Each row is followed by its class.
[ 68  14 -14  57 -22  16 -32  -4  10 -25 -14  14   9 -33 -11  12 -16 -67
 -17   0 -28  64 -10  -2  22  11 -17 -47  18 -51   0 -26   4  26 -21 -44
   8]  q_674
[-65  59  61  42 -23  59  14 -34  38 -25 -76   3 -22 -26 -28 -38  16 -36
 -44 -82 -42 -53  10 -12  57   8 -29   1  -6 -49 -26 -13 -42  85  19  78
  15]  q_678
[ 11 -27  13  24   4  39 -56 -77   2 -40 -47  20  11 -28  21  12  54  18
  -1 -49  77 -18  46  64  32  -7   9  -8   4  -3   8 -35  -2  -4  49 -42
  10]  q_934
[-37 -50  21   5  46  -2   1 -37 -27  44 -30 -10  13  -4  -6 -19   3  19
  33   9   0 -27 -38  24 -20   6  10  -5 -27  -1 -17  19 -23 -12  38  17
 -11]  q_934
[  19   -7    4   36  -35   25  -69  -37   60   -1  -45    6   28  -24
   26   35  -54   14   -4 -107   15   -7    8   36   19    8  -30   -9
   -7    2   29  -24   -2   37  -52   -2   46]  q_432
[ 17  -8 -12 -61  -1 -23   2  17 -24   9 -10 -49  20   3 -25  43 -42  35
  12  25 -22 -24 -21   9 -29  -2  16 -19 -60 -12 -14 -28 -14  -4  -9  -8
 -17]  q_584
[ 27  13  43  -5   9  -4 -19  -6  48   3  10  23 -15  31  57  37 -24 -20
 -31 -37  -7  -8   7  33 -21   9 -19 -19  23   7   5  12  22   0 -64 -15
  16]  q_828
[  0  48 -48  29  18 -48 -53  18  -4 -40   6  17  11 -32 -58 -46  11  13
   7  34  17   2  13  26  16  -2 -26 -31 -31  -6  22 -24  -6   1  19 -32
  36]  q_432
[ 51  -5 -25 -54  15 -13 -14  20 -34   9  16 -32  36 -11  -2  57  -8  27
  27   1  20  12  38 -11  -1 -11   4  18 -13  11  33   1  39 -11  -1 -57
  22]  q_584
[-34 -16  39  -4  28 -32  27 -36  -4  -8  18  26  -3  48  20  31  39  40
 -24 -60  21 -33 -28 -20 -13  -1 -30 -11  13 -77   3 -42  -8  22 -29   6
 -21]  q_907
[  2 -20 -11  28 -17 -52   6 -28  -1  36  64 -23  14 -20 -45 -34 -51  59
  37  30  -2  29  25 -17   3  21   2   6 -47   2  -6  29 -29 -38   8   7
  -7]  q_432
[ -15   46   34  -32   38   -9   17   17  -18  -12   -3   87  -23   29
  -36  -44   11    0    2  -14    8   53   10  -20  -20  -26   34   52
  -14 -114   27  -38  -22  -21   -8    4  -36]  q_907
[  4  20  12  23  48 -60  26  25  -2 -19   5  14  21 -33 -56 -18  28   4
  19  22 -30  13  -2  28  -7  38  12  -4 -25 -19  21 -17  -4   1  26 -26
  17]  q_313
[ 67  14 -14  15  16  28   9 -57  33 -24 -17   5  28 -65   2 -28   9 -59
  12  48  27  -6  66  39   3  31 -18  -7  49  33  14  -9   5  30   0  17
  18]  q_313
[-14  30  -1  33 -11 -21 -34 -39  40 -33 -53   6   0 -33  11 -11 -10 -12
  -4  -2 -23 -15   5  49 -12   9 -24 -39   6 -34 -27 -25 -50  75   8   6
  10]  q_674
[  2   9 -30 -22   6  32 -17  14 -15 -17 -57 -43 -18 -16  32  15  28 -50
   5 -25   9  -6 -22  -2  13  13  13 -50  -9  17  -4 -37  -3  34   9 -33
 -19]  q_678
[ 42 -49 -12  21 -16  32 -19 -53 -33   2  64 -50 -12  14  32 -22 -76  31
 -13 -16  29  -8  32  33  32 -20 -41 -58  -2  66  47  45  -1 -50  -4  70
  41]  q_432
[ 25   1  40  38  16  -6 -13 -16  41  15  18   4 -17 -10 -13  12   9 -11
   9 -29 -26 -32 -67  12 -31  14  -6  -2 -44 -61 -26  -1  -8  19  14   1
 -25]  q_584
[  1  83  31   9 -11 -11   8  24  12 -14  18 -14  26 -55 -17  -4  18   9
  18  15  21  25  48 -50  22   4 -14  23  13  -7  -8  18  18  -8  16  11
 -14]  q_674
[  8 -21 -14  61  -7 -17 -14 -21 -10  15  14   3   3 -29  34 -29 -74 -12
 -17 -24 -28  60  -7 -89  27  56   1 -30  21  12  13 -18 -21 -58 -64  25
 -40]  q_934
[-19  -1 -28  31  -4 -35 -21  25 -24  17   0 -47  22   2   4  -9   2  39
 -19 -40  29  18 -30 -67  51  13 -30 -26  26  48 -17 -26   9 -23 -52   5
 -43]  q_432
[-11  -8  47  48  27  19 -30   6  26   6  14  31  21 -12  11 -44   6  -2
   6 -25  -9 -15   6  35 -26  14 -38  31 -15  48  27  42  23  46  50 -58
  21]  q_771
[ -5   6 -40   9   6  48  -6   5 -35 -29 -66  -8  14 -25  -9  29  -2 -36
  -2  12 -48 -16 -15  -1  16  28  24 -64 -41 -10  19 -39 -40   2  -6  19
  42]  q_313
[ 18 -30 -25   0  14  20 -58 -35 -37  15 -22 -50  20  22  12  13  55  15
  27  15  45  -4  33  -4  24 -18  -2  18   7  39 -11  10  10  19  31 -55
 -24]  q_828
[ -7 -28   0  55 -18  35 -17 -26 -16  -1 -14 -18  16 -21  10 -83 -44  -7
   5  49 -15  30  62 -26  14  38  10   7 -17  73  41   7 -24   7 -19  77
  -5]  q_828
[ -3  38 101 -16  22  10   1   2  11 -10   1  44  -2 -21  38   8  38  21
  32 -14  24   5  49  -3 -20  10  13  51 -14 -45  31   7   8  21  16   4
   3]  q_584
[-48  19  16 -11 -25  93  41  -2  -8  31 -23  34 -29 -10  38  13  47 -53
 -21  -8 -14   8 -45 -60  -9   6  -3  -5  16 -36 -63  17  -6  19 -20  -8
 -15]  q_934
[ 17   2   5  -8   1  90  -9 -25 -32 -19  35  21   2  20  -2  62  45   4
   5  -8   9 -32  -6 -47  -1 -15 -24  -8 -42 -65  24 -12  20  19  16  10
  17]  q_907
[ 16 -11  10   8  26  -1 -33   5  -9 -31 -10  22  15   0  10 -54  -7   8
   6   6  -8   2   9  38 -39  16  14 -50 -24 -16 -19 -26 -30 -29  -2 -50
 -29]  q_584
[-59 -49   4 -25 -18  27  16  -8 -37   5 -20  12  16  34  11 -37 -40 -24
 -36  57 -11 -55  14 -28  -9  -1  -3 -24   9  15  13  12 -38  -6 -12   0
  48]  q_771
[-76  44  -6 -16 -13 -36  47 -40  -8  16 -17 -13 -19   8 -24   6  -7 -23
 -24  31 -12  -7   6 -34  44  28 -20  30 -38   1 -38 -58 -23  18  19  33
 -30]  q_678
[ -1 -13   6 -14 -39 -25  37  18   1  11  23 -12  -6  -3  -8  13 -12  -7
   8  34 -54   9   1  35  -5  19  13  24  -3   2  -6   7   1  88  20  30
  23]  q_771
[-22  -4  23 -28  33  33 -40 -92 -16   7 -23 -33 -10  50  66 -48 -21 -56
  40 -13  18 -83  18  51 -35 -38 -44  -1   9 -29   7  18 -46  26  58   1
 -20]  q_828
[-79  42   5  27 -18  35 -41  38   5 -24 -50  -6  36 -26   9 -20  10   3
 -23 -28  -8 -64 -13 -87  12  22 -16 -15 -17  24  -2 -12 -28  10  -9 -10
  -2]  q_771
[-75 -17  50   3   3  11   9 -59  25   9 -40  34  -3 -28   7 -38  35  46
  21 -24   1 -27  24  33 -38   7  -4  50 -13 -19 -20  19 -42  86  51 -18
  12]  q_934
[ 28   1  53  45  26 -56 -19  46  52 -10 -11  45  14  -3   2  60  43  37
 -44 -38  -4  18 -24 -31   8  33  -4  -8  21 -33   8  -9  24   9 -86 -19
  10]  q_827
[ -7  16   0  14 -42  38 -58  -9   4 -14 -48   1  12   8  16  13   0 -36
 -23 -30  -1 -19 -32 -67  16  -1  -4 -17  12 -57 -28 -40 -42  15 -19 -60
 -38]  q_771
[ 54   3 -24  10  32  28 -44 -35 -32 -27   2  20  11 -20  48 -30  -8 -68
  17   8  19  16  16  32  -1  -4 -58 -27  61  -4  69 -12  41  23   3  11
  49]  q_934
[-49  -9  30  12  21 -29  15 -37  18  14 -17  12  28  11  16 -28  -5  33
  34 -38 -23  -6  44  42 -40  29   0  20 -21  -6  -1   5 -31  27   0   5
  -3]  q_828
[-40  34 -15  28   6  -8  15   6  -4  -5 -34  15  18  -5  22 -23  11 -29
 -33   6   5  16  12 -20  29  29  -8 -16  -9  10 -35 -35 -26 -43 -28  18
 -48]  q_827
[-30 -17  91   1  49  79 -16 -49  31  -4 -22 113  -7  11  27 -29 -10  28
  -6  30  10 -37  76 -11 -33  15  15  38 -31  -3  27  21 -26  12  -6  45
  16]  q_907
[ 38   0  15 -35  -4 -36  -3  -2  32   7 -20 -22  -5 -10 -31  36 -88   3
 -32  -7  19 -19  -8  52  17  -7   8 -41 -37   9  16 -21  -9 -34 -40   9
  11]  q_432
[-37  17  -1  41 -29  46 -56   3  -4  12   7 -16   5  21  26  46  50  -3
  14 -51 -11 -43 -58  28  27  -7 -16   9 -51 -14 -49 -12  26   3  40  17
  20]  q_584
[ 40  41 -24  61 -53  32 -73  21  -1 -48   4 -56  -2 -44   6  84  64  31
  -2 -77  14  22 -43 -44  66  24 -25 -43 -41   0  -6 -66  23  60   2 -30
 -38]  q_432
[  5   5  15   2 -42 -21 -32 -10  57 -32 -31   7 -32 -29  39 -57 -44 -30
 -22  27  30   8  10 108 -19   0  36 -56 -18 -10 -11 -19 -55  16 -25 -21
   0]  q_907
[-11 -23   1  16  -5 -16 -13 -21  -8  -5 -30 -27  27 -29 -27   7 -18  40
 -33 -27  -3 -15 -14 -62  17  21 -13 -34  -4  -4 -10 -22 -25  -5 -27 -40
 -22]  q_934
[ 10 -15 -27  13 -27 -14  -7 -31 -34   0 -40 -25  10 -13 -19 -35 -64 -51
  -3  19  21  60  45  66  62 -21  38   2 -15   6  15 -29 -25 -49  41   9
   4]  q_674
[ -2 -27 -21  27   9  -9 -27   7 -30 -20 -52 -13  47 -39 -31 -10  22  25
   5  25  49  22  45 -35  39   6  42 -13   3  27  23 -20  -6 -42   5 -17
   8]  q_674
[ 15  23  -3  32 -17  19   1  60  -4 -21  49  40 -11  18  -9  40  77   9
 -31   3  -9  51 -32 -25  10  15   5  12 -33 -17 -28 -27  42 -20 -14 -15
 -24]  q_827
[ 69 -13 -45 -12 -22  -3  26 -14  37  10  38 -82 -32 -62  -4  12 -13 -43
   0  21  10 -32  24  31  18   2  42 -37  14  48 -27  67 -18 -21  32 -47
  18]  q_313
[ 44 -28 -11  41  48 -32 -46 -45  -7   8 -30  12   8  10  22   8   0  28
  -7 -69  30  60 -19 -27  12   8 -13  -8  21 -31  21 -53 -19  16 -49 -37
 -73]  q_907
[ 31   4   0 -17  43   8  13  -9 -37   0 -25  13  15  21  24   5  43 -75
  15  -9  56  40  -4  33 -13  -9  -6  -4  11 -33  53 -37  33 -20  -7 -49
 -12]  q_828
[ 16  31  16 -17 -27  56 -21 -25 -32  -8 -17  -5 -28   4  47  82  63  33
  27  -9   6  50  28  22  34  -1  42  10 -23 -16 -41  -9 -22   2  33 -13
 -18]  q_313
[-37  51  -7 -28  11   4  11  78 -21 -17  99  68 -18  50  -6  40  25  18
 -10 -14 -32  -9 -24 -80 -22  -1  18 -23 -42 -83 -10   4  21 -90 -27 -35
  20]  q_907
[ 82 -18 -31 -14  12  59 -72   7  15 -25   9  29   1  34  19  38  29 -12
   4 -46   5 -27   1  34  -1 -34   7 -32  59 -47  -8   0  39  26 -39  14
  33]  q_907
[-49 -18  20 -12 -27  18   3 -50 -11  46 -18 -36   9 -30  46 -63 -68 -48
  18  28  16 -12  -9 -62 -22   5 -25  11   8  -5   4  29 -47  -4  -1 -21
 -15]  q_934
[ 42   9  16   9  21  30 -56 -42 -16 -29 -56  44   6 -29  -1 -30 -23 -32
  14  36  40  58  63  -9   3 -18  14  12  -5 -35  57 -16 -31  -8  25 -55
  -1]  q_674
[  4 -35  -3   9  -4  14   2 -40  28   7   2  22  17  -3  19   0 -19  -2
  -3  26  10 -19  44 -19 -14  20   1  31  -9  10  13   3 -14  -3 -20  34
   8]  q_827
[ -7  22 -19  16 -11 -40 -15  16 -44  17 -62 -23  44 -22   5  12 -24  25
  -1 -39  -5  85   7 -25  42  13   5  -7 -12 -20  12 -41 -22 -19 -56 -15
 -11]  q_584
[-12  25 -22   9  -2  52  23  39  33 -13  60  37 -36 -16  40 -26 -10 -17
  -9 -29 -36  -7  -1 -34 -43  32  26 -15  -5  39   0  41  -4 -59 -22   3
  26]  q_313
[-45  10 -12   2  12 -68  -4  17   1  -8  19  18  18  13 -21  14  45  35
  -3   1   9 -25 -15 -28  -8  16  -3  24  -3  -9 -11 -29   3   6  17 -52
 -11]  q_771
[ 45  61  22   8   5 -12 -27  75  33 -37 -42  13  30 -17 -15  11  12 -59
 -40 -46 -32  21  -3  35  28   1 -33 -12  23 -35  -6 -32  34  53 -31 -63
  -1]  q_827
[  2 -78  15  15 -11  92   4 -60 -26  -3 -30  24  44  12  24 -53  18  25
  -1 -19  33  21  81   6 -20 -15 -12  22   8   3  16  30 -30  11   5 -34
  12]  q_827
[ 19 -39  -6   7  36   6 -37 -24 -14  14  27   1 -26  38  75 107  56  58
  10 -68  28  -2 -37 -20  -1   7  18 -44 -22 -22 -17  -2  -1 -19 -14 -51
 -34]  q_907
[-12  14 -88   6 -44 -23  -7  10 -37   1  17 -42  13 -18 -21   6 -34   2
  -3 -30 -33  34   2  11  53   1  -1  -6  -1  17 -16 -20  13 -18   8  23
  25]  q_934
[-75  61  36 -20  53 -50  37  45  21  16 -52  51  28 -12 -43 -17 -26  41
 -74  39 -12 -36  -5 -21 -19  18 -23 -34 -32  21 -32   8 -21 -62 -83   4
  25]  q_584
[-23  32   2  -3 -14  10 -35 -26  21  19 -39 -58   7 -69  22  -6 -27   7
  -2  16  41 -45   3 -77  24  10 -20  12  11  58  -4  16 -13   7 -13  41
 -23]  q_934
[-16  -2 -83  19 -57 -71 -20  16   7 -26  -8 -85  12 -24   9  61  16  16
 -25 -37  42 -16 -46 -46  45   6  10 -42  28  14 -15 -68   5 -11 -36   5
  -9]  q_674
[ 44 -19  27 -10 -10 -48 -34 -38 -12  33  14  -1  -6  28  25  51 -37  21
   3   4  30  57   3  -4  28  -6 -18  -7  12 -41   1 -12 -10 -12 -42 -58
 -11]  q_432
[-12  10   8   2  30  -7 -34 -47 -25  16 -64  12  20   8 -15 -37 -10 -20
   0  40  50   3 -13  23   2 -18 -16  19 -21  -4  11 -32 -33 -19  30 -10
 -40]  q_771
[ 34  12 -22  -2  11 -33 -37  10   0 -42 -18  15  -9  11 -24 -16 -31 -30
 -42 -13  19  18 -41  32   1 -13  -3 -40 -22 -47  28 -86  -9  -6 -33 -41
 -32]  q_907
[-24 -21  47   7  -2  59 -24 -77 -13  -3 -41  -3  18  -5  50 -41 -39 -15
  38  -9 -21 -22  64  32 -19 -15 -40  12  13 -16  20  35 -47  85  56  18
  33]  q_674
